Below is a small trained network, with its code and all its weights. Each question gives an input and a class and asks what happens when units are switched off, that is, made to give their printed mean instead of their output.

import numpy as np


def w(rows, s, z=0):
    codes = np.array(rows[::2]) - 128.0
    scale = np.full(codes.shape[1], s)
    scale[-1] = z or s
    return codes * scale


def f(y):
    return np.maximum(y, 0)


def log_softmax(a):
    a = a - a.max(-1, keepdims=True)
    return a - np.log(np.exp(a).sum(-1, keepdims=True))


def net(x, mask):
    res = np.array(x, float).reshape(1, 8) / 4 @ E
    y = f(res @ A[0][:, :-1].T + A[0][:, -1])
    res = res + np.where(mask, y, B[0][:, -1]) @ B[0][:, :-1]
    return log_softmax(res[-1] @ U[:, :-1].T + U[:, -1])


A, B = {}, {}
E = w([
[121,132,124,137,139,139,125],'x0',
[202,194,83,101,201,104,189],'x1',
[135,126,135,119,117,113,130],'x2',
[128,128,129,128,126,128,131],'x3',
[121,134,126,131,132,134,129],'x4',
[54,56,144,33,211,116,169],'x5',
[197,145,219,85,141,250,122],'x6',
[126,128,127,131,131,132,130],'x7',
],0.014)
A[0] = w([
[26,91,45,117,174,47,158,141],'N1',
[130,112,86,91,126,92,165,122],'N2',
[143,171,36,173,72,92,66,200],'N3',
[110,96,231,5,186,182,157,44],'N4',
[158,77,204,45,220,182,130,101],'N5',
[195,181,93,120,191,103,202,131],'N6',
[206,187,49,86,205,110,139,148],'N7',
[123,108,148,112,110,91,105,141],'N8',
[226,183,80,95,201,91,166,168],'N9',
[179,204,186,210,94,208,116,160],'N10',
[232,215,180,168,67,214,70,139],'N11',
[74,81,174,143,80,128,84,230],'N12',
[42,67,176,133,42,156,44,254],'N13',
[104,168,53,185,85,63,119,203],'N14',
[151,178,70,209,70,86,95,209],'N15',
[69,76,88,117,201,38,120,178],'N16',
[156,132,46,254,82,52,121,204],'N17',
[129,113,188,136,50,176,66,194],'N18',
[34,76,123,114,122,75,123,176],'N19',
],0.0096,0.0076)
B[0] = w([
[53,107,138,79,112,60,143,211],'N1',
[108,120,134,128,107,119,149,154],'N2',
[147,136,151,173,123,146,124,218],'N3',
[107,158,160,213,118,205,115,205],'N4',
[124,180,164,151,98,154,139,202],'N5',
[119,191,129,110,62,111,162,188],'N6',
[124,188,140,100,80,104,169,195],'N7',
[129,121,117,143,152,128,132,150],'N8',
[131,200,81,118,74,145,154,203],'N9',
[188,108,128,91,130,82,120,220],'N10',
[191,95,110,62,128,53,118,238],'N11',
[119,70,127,144,168,141,112,210],'N12',
[131,53,125,168,249,142,80,249],'N13',
[101,151,160,186,140,166,116,217],'N14',
[156,173,165,150,125,191,126,227],'N15',
[60,124,121,109,126,96,150,202],'N16',
[119,180,166,176,114,182,129,240],'N17',
[161,95,148,138,142,115,105,211],'N18',
[88,66,105,139,159,122,131,201],'N19',
],0.014,0.021)
U = w([
[97,120,191,227,168,245,74,200],'0',
[102,224,141,179,70,232,192,187],'1',
[186,47,139,91,173,51,77,169],'2',
[196,179,63,2,88,81,150,2],'3',
[23,42,16,127,183,107,139,48],'4',
[43,152,120,23,81,32,202,138],'5',
],0.0088,0.0023)

Each question gives the input, the list of numbers given to net, and the class t.
The units are the neurons (one row each of A and B). Each row of codes is followed by its name. A weight is (code - 128) times the scale printed after its matrix; where a second scale follows, it is the last column's (A, B and U).
mask holds one flag per neuron, in row order. A switched-off neuron (its flag False) gives its mean, the last column of its row in B, instead of its output. The means were averaged over made-up inputs and are rounded, as every weight is.
A unit's drop is (log p(t) with every unit on - log p(t) with that unit switched off) / (log p(t) with every unit on - log p(t) with every unit switched off).
The circuit of an input: a set's keep is (log p(t) with only the set's units on - log p(t) with every unit switched off) / (log p(t) with every unit on - log p(t) with every unit switched off). Starting from the 12 units with the biggest drops (on a tie, the unit counted first), units are removed one at a time, each time the one whose removal leaves the highest keep (on an exact tie, the one counted first), for as long as the keep stays at least 0.8.
units of the circuit, in order: the units of the circuit, biggest drop first
k most important neurons: the k neurons with the biggest drops, biggest first
drop when u is switched off: that unit's drop, to one decimal
input [3,-1,5,-4,1,1,-8,-3], class 4: units of the circuit, in order -> [N19]
input [1,-5,-1,-8,2,1,0,2], class 4: units of the circuit, in order -> [N17; N15]
input [6,-4,2,6,-2,1,-5,7], class 4: 2 most important neurons -> [N1; N4]
input [-4,4,-8,3,-4,0,-5,3], class 1: 3 most important neurons -> [N11; N17; N14]
input [1,1,-7,8,-8,2,-7,8], class 5: 2 most important neurons -> [N13; N1]
input [-4,0,7,5,4,-8,1,-6], class 2: 2 most important neurons -> [N11; N10]
input [5,1,3,8,-7,5,6,-5], class 1: 2 most important neurons -> [N13; N5]
input [-3,7,-5,-2,-1,-6,0,1], class 1: 2 most important neurons -> [N17; N15]
input [-5,1,-2,5,-3,4,1,1], class 1: 3 most important neurons -> [N13; N11; N4]
input [-6,4,1,5,-7,1,6,4], class 1: 2 most important neurons -> [N4; N5]
input [5,2,0,-2,-8,5,0,7], class 5: 2 most important neurons -> [N17; N15]
input [-1,1,5,-3,-5,5,-7,6], class 5: 2 most important neurons -> [N13; N1]
input [3,4,5,1,5,4,0,-5], class 5: 2 most important neurons -> [N17; N15]
input [4,6,6,-4,3,2,-8,4], class 5: units of the circuit, in order -> [N1]
input [-2,4,4,6,1,1,6,2], class 1: drop when N5 is switched off -> 0.3
input [5,8,-4,-3,-7,-1,-3,4], class 1: drop when N2 is switched off -> 0.0
input [0,7,3,0,5,1,-2,6], class 5: drop when N4 is switched off -> 0.2
